Below are the code and all the weights of a small trained network. Each question names an input and a class and asks about switching units off, where a switched-off unit gives its printed mean instead of its output.

import numpy as np


def w(rows, s, z=0):
    codes = np.array(rows[::2]) - 128.0
    scale = np.full(codes.shape[1], s)
    scale[-1] = z or s
    return codes * scale


def f(y):
    return np.maximum(y, 0)


def log_softmax(a):
    a = a - a.max(-1, keepdims=True)
    return a - np.log(np.exp(a).sum(-1, keepdims=True))


def net(x, mask):
    res = np.array(x, float).reshape(1, 8) / 4 @ E
    y = f(res @ A[0][:, :-1].T + A[0][:, -1])
    res = res + np.where(mask, y, B[0][:, -1]) @ B[0][:, :-1]
    return log_softmax(res[-1] @ U[:, :-1].T + U[:, -1])


A, B = {}, {}
E = w([
[151,99,38,118,90,255],'x0',
[130,124,129,130,116,121],'x1',
[25,64,42,86,96,77],'x2',
[213,51,126,67,195,90],'x3',
[127,34,168,234,86,107],'x4',
[193,187,35,197,135,62],'x5',
[126,127,132,133,131,129],'x6',
[119,123,124,132,146,135],'x7',
],0.0061)
A[0] = w([
[124,188,106,138,53,154,121],'N1',
[205,186,216,140,157,206,4],'N2',
[179,90,90,77,137,66,61],'N3',
[88,78,226,26,82,233,94],'N4',
[81,66,30,109,86,119,88],'N5',
[110,153,136,93,135,135,128],'N6',
[255,26,102,26,180,99,61],'N7',
[181,79,43,120,75,246,74],'N8',
[86,84,190,101,170,134,218],'N9',
[180,193,19,179,147,101,134],'N10',
[164,180,174,165,154,179,31],'N11',
[36,114,92,72,126,19,70],'N12',
[136,241,93,8,151,146,247],'N13',
[9,248,144,167,46,175,84],'N14',
[136,65,152,221,122,164,206],'N15',
[231,187,180,136,79,100,197],'N16',
[84,183,229,115,170,32,108],'N17',
[188,117,79,162,106,56,237],'N18',
[140,107,63,125,102,247,47],'N19',
],0.0086,0.0023)
B[0] = w([
[133,98,124,166,180,132,186],'N1',
[107,92,111,29,165,135,216],'N2',
[109,112,113,156,179,105,175],'N3',
[111,230,66,171,122,218,235],'N4',
[154,131,148,28,139,172,205],'N5',
[106,118,109,124,94,137,154],'N6',
[144,64,45,191,173,69,231],'N7',
[105,164,247,131,160,53,234],'N8',
[67,154,110,156,102,167,199],'N9',
[101,212,93,148,121,228,229],'N10',
[145,124,98,36,151,108,185],'N11',
[162,120,197,64,175,174,208],'N12',
[62,49,172,161,15,131,254],'N13',
[178,26,41,165,201,62,250],'N14',
[95,95,101,86,13,119,210],'N15',
[89,76,178,106,167,190,223],'N16',
[129,178,203,179,151,72,233],'N17',
[65,170,141,130,86,193,212],'N18',
[133,155,222,165,174,41,212],'N19',
],0.013,0.0068)
U = w([
[117,185,213,153,174,72,69],'0',
[88,212,77,164,158,194,75],'1',
[169,75,47,171,206,89,40],'2',
[83,135,133,110,148,133,249],'3',
[159,115,154,2,172,167,21],'4',
[124,116,155,152,121,153,252],'5',
[124,113,157,153,123,141,245],'6',
[115,78,150,123,14,112,74],'7',
],0.0087,0.002)

Each question gives the input, the list of numbers given to net, and the class t.
The units are the neurons (one row each of A and B). Each row of codes is followed by its name. A weight is (code - 128) times the scale printed after its matrix; where a second scale follows, it is the last column's (A, B and U).
mask holds one flag per neuron, in row order. A switched-off neuron (its flag False) gives its mean, the last column of its row in B, instead of its output. The means were averaged over made-up inputs and are rounded, as every weight is.
A unit's drop is (log p(t) with every unit on - log p(t) with that unit switched off) / (log p(t) with every unit on - log p(t) with every unit switched off).
The circuit of an input: a set's keep is (log p(t) with only the set's units on - log p(t) with every unit switched off) / (log p(t) with every unit on - log p(t) with every unit switched off). Starting from the 12 units with the biggest drops (on a tie, the unit counted first), units are removed one at a time, each time the one whose removal leaves the highest keep (on an exact tie, the one counted first), for as long as the keep stays at least 0.8.
units of the circuit, in order: the units of the circuit, biggest drop first
most important unit: the unit with the biggest drop
k most important neurons: the k neurons with the biggest drops, biggest first
drop when u is switched off: that unit's drop, to one decimal
input [1,3,-7,-8,-3,-7,-4,6], class 2: 3 most important neurons : N14, N10, N18
input [6,-2,7,-6,3,5,6,3], class 4: units of the circuit, in order : N5
input [5,3,-5,8,6,-6,6,4], class 2: 2 most important neurons : N7, N13
input [-5,-6,7,1,8,-8,-2,-2], class 1: 2 most important neurons : N4, N9
input [8,-6,-2,-2,2,8,6,0], class 0: 3 most important neurons : N8, N19, N4
input [-4,2,-6,1,-3,5,-3,0], class 4: units of the circuit, in order : N2, N16
input [-2,-2,-8,0,-4,2,8,-1], class 4: 2 most important neurons : N2, N11
input [-6,-8,0,-8,-7,1,7,1], class 2: 2 most important neurons : N14, N8
input [-7,-2,-4,-3,-3,8,5,5], class 1: 3 most important neurons : N10, N8, N19
input [6,-1,-5,6,-5,2,-6,-1], class 0: 4 most important neurons : N8, N14, N19, N15
input [-2,0,-8,3,-8,5,5,2], class 4: 2 most important neurons : N2, N11
input [-7,6,-8,5,7,0,6,-8], class 4: 3 most important neurons : N2, N16, N13
input [7,4,-8,-3,7,-2,1,3], class 4: units of the circuit, in order : N2, N11
input [-4,-8,3,0,-3,8,-7,-2], class 1: most important unit : N10
input [0,-2,-7,3,-1,6,1,3], class 4: units of the circuit, in order : N2, N16
input [5,-2,1,-5,-5,-1,-5,-2], class 0: drop when N15 is switched off : 0.2
input [1,-4,-6,0,-7,2,0,6], class 7: drop when N10 is switched off : -0.1
input [6,-6,2,0,-2,6,0,1], class 0: drop when N16 is switched off : 0.0
